Here is a tiny trained network, its code and every weight. The questions are about switching its units off for an input and a target symbol, where a switched-off unit gives its printed mean instead of its output.

import numpy as np


def w(rows, s, z=0):
    codes = np.array(rows[::2]) - 128.0
    scale = np.full(codes.shape[1], s)
    scale[-1] = z or s
    return codes * scale


def f(y):
    return np.maximum(y, 0)


def softmax(a):
    e = np.exp(a - a.max(-1, keepdims=True))
    return e / e.sum(-1, keepdims=True)


def log_softmax(a):
    a = a - a.max(-1, keepdims=True)
    return a - np.log(np.exp(a).sum(-1, keepdims=True))


def net(x, mask):
    ids = ['αβεζπστ'.index(c) for c in x.split()]
    T = len(ids)
    res = E[ids] + P[:T]
    q, k, v = (res @ M[0].T for M in (Q, K, V))
    z = softmax(np.where(np.tri(T) > 0, q @ k.T / 2**0.5, -1e9)) @ v
    res = res + np.where(mask[0], z, O[0][:, -1]) @ O[0][:, :-1]
    y = f(res @ A[0][:, :-1].T + A[0][:, -1])
    res = res + np.where(mask[1:25], y, B[0][:, -1]) @ B[0][:, :-1]
    return log_softmax(res[-1] @ U[:, :-1].T + U[:, -1])


Q, K, V, O, A, B = {}, {}, {}, {}, {}, {}
E = w([
[156,82,167,158],'α',
[151,168,101,94],'β',
[189,132,179,65],'ε',
[61,110,74,114],'ζ',
[102,79,166,76],'π',
[174,8,168,82],'σ',
[117,155,79,30],'τ',
],0.017)
P = w([
[46,250,185,82],'0',
[189,25,39,69],'1',
[183,18,44,79],'2',
[191,22,58,48],'3',
[184,19,52,44],'4',
[193,28,72,22],'5',
[194,11,72,27],'6',
[195,3,56,19],'7',
],0.004)
Q[0] = w([
[127,119,116,28],'head 0',
[178,7,122,51],'head 0',
],0.016)
K[0] = w([
[82,177,225,229],'head 0',
[50,205,245,92],'head 0',
],0.012)
V[0] = w([
[33,92,214,196],'head 0',
[64,78,2,61],'head 0',
],0.009)
O[0] = w([
[15,120,202,174,251],'head 0',
[129,52,11,107,38],'head 0',
],0.011,0.0017)
A[0] = w([
[108,66,99,198,99],'neuron 0',
[88,99,122,159,90],'neuron 1',
[114,129,96,80,126],'neuron 2',
[108,212,72,145,254],'neuron 3',
[47,142,134,204,116],'neuron 4',
[106,129,193,126,229],'neuron 5',
[135,146,65,130,220],'neuron 6',
[135,224,104,179,174],'neuron 7',
[133,36,158,167,67],'neuron 8',
[169,105,149,107,154],'neuron 9',
[108,140,117,141,120],'neuron 10',
[176,124,187,218,116],'neuron 11',
[29,110,114,175,154],'neuron 12',
[107,121,95,14,112],'neuron 13',
[153,114,144,109,136],'neuron 14',
[51,105,50,196,94],'neuron 15',
[191,59,96,223,127],'neuron 16',
[77,83,154,244,133],'neuron 17',
[193,116,139,186,140],'neuron 18',
[213,109,39,88,95],'neuron 19',
[83,215,125,242,155],'neuron 20',
[212,148,161,132,164],'neuron 21',
[31,168,64,141,140],'neuron 22',
[46,255,94,123,76],'neuron 23',
],0.0089,0.007)
B[0] = w([
[135,134,121,75,156],'neuron 0',
[125,152,136,111,139],'neuron 1',
[136,157,122,140,162],'neuron 2',
[140,88,159,204,157],'neuron 3',
[130,89,127,103,156],'neuron 4',
[133,154,114,71,255],'neuron 5',
[88,135,157,164,178],'neuron 6',
[185,121,148,153,138],'neuron 7',
[93,104,156,146,177],'neuron 8',
[133,116,149,143,194],'neuron 9',
[108,114,143,143,130],'neuron 10',
[105,168,145,90,178],'neuron 11',
[155,125,101,81,177],'neuron 12',
[169,157,96,131,197],'neuron 13',
[121,117,142,142,167],'neuron 14',
[55,120,152,173,148],'neuron 15',
[122,191,120,78,186],'neuron 16',
[110,139,97,78,187],'neuron 17',
[87,148,163,122,164],'neuron 18',
[88,142,141,165,211],'neuron 19',
[85,101,149,203,148],'neuron 20',
[128,131,175,151,189],'neuron 21',
[177,102,76,92,153],'neuron 22',
[11,196,125,188,139],'neuron 23',
],0.012,0.009)
U = w([
[64,171,148,126,122],'α',
[144,80,161,254,156],'β',
[232,154,143,138,107],'ε',
[74,63,98,180,30],'ζ',
[205,108,55,35,188],'π',
[163,4,158,183,209],'σ',
[144,236,53,135,7],'τ',
],0.0087,0.002)

Each question gives the input, a string of symbols that net reads in full, and the target symbol t.
The units are the heads (2 rows each of Q, K, V and O) and the neurons (one row each of A and B). Each row of codes is followed by its name. A weight is (code - 128) times the scale printed after its matrix; where a second scale follows, it is the last column's (O, A, B and U).
mask holds one flag per unit, heads first, then neurons. A switched-off unit (its flag False) gives its mean, the last column of its rows in O or B, instead of its output. The means were averaged over made-up inputs and are rounded, as every weight is.
A unit's drop is (log p(t) with every unit on - log p(t) with that unit switched off) / (log p(t) with every unit on - log p(t) with every unit switched off).
The circuit of an input: a set's keep is (log p(t) with only the set's units on - log p(t) with every unit switched off) / (log p(t) with every unit on - log p(t) with every unit switched off). Starting from the 12 units with the biggest drops (on a tie, the unit counted first), units are removed one at a time, each time the one whose removal leaves the highest keep (on an exact tie, the one counted first), for as long as the keep stays at least 0.8.
circuit, biggest first: the units of the circuit, biggest drop first
top k neurons: the k neurons with the biggest drops, biggest first
drop of u: that unit's drop, to one decimal
input τ α σ α σ ζ, target ζ: circuit, biggest first	(neuron 15; neuron 19; head 0)
input ζ α π π α σ, target ζ: top 3 neurons	(neuron 19; neuron 8; neuron 5)
input τ α σ, target τ: top 3 neurons	(neuron 16; neuron 19; neuron 13)
input π α τ ζ β α π, target π: circuit, biggest first	(neuron 19; neuron 6; neuron 21)
input α ε α, target α: circuit, biggest first	(head 0; neuron 11; neuron 18)
input ζ τ α α β τ α α, target ζ: circuit, biggest first	(head 0; neuron 19)
input σ π α ε β, target β: top 2 neurons	(neuron 3; neuron 5)
input τ π ε α ε, target τ: top 4 neurons	(neuron 19; neuron 13; neuron 16; neuron 2)
input ζ α π, target ζ: top 4 neurons	(neuron 15; neuron 5; neuron 19; neuron 6)
input ζ π α ζ ε τ α, target ζ: top 2 neurons	(neuron 5; neuron 19)
input τ π ε τ, target τ: top 2 neurons	(neuron 13; neuron 19)
input ζ π α α ζ α π, target ζ: top 3 neurons	(neuron 15; neuron 5; neuron 19)
input τ α π π, target τ: drop of neuron 15	0.0
input τ π α α α π, target τ: drop of neuron 13	0.5
input ζ π ε τ, target ζ: drop of neuron 2	-0.1
input α β α α σ, target α: drop of neuron 17	0.1
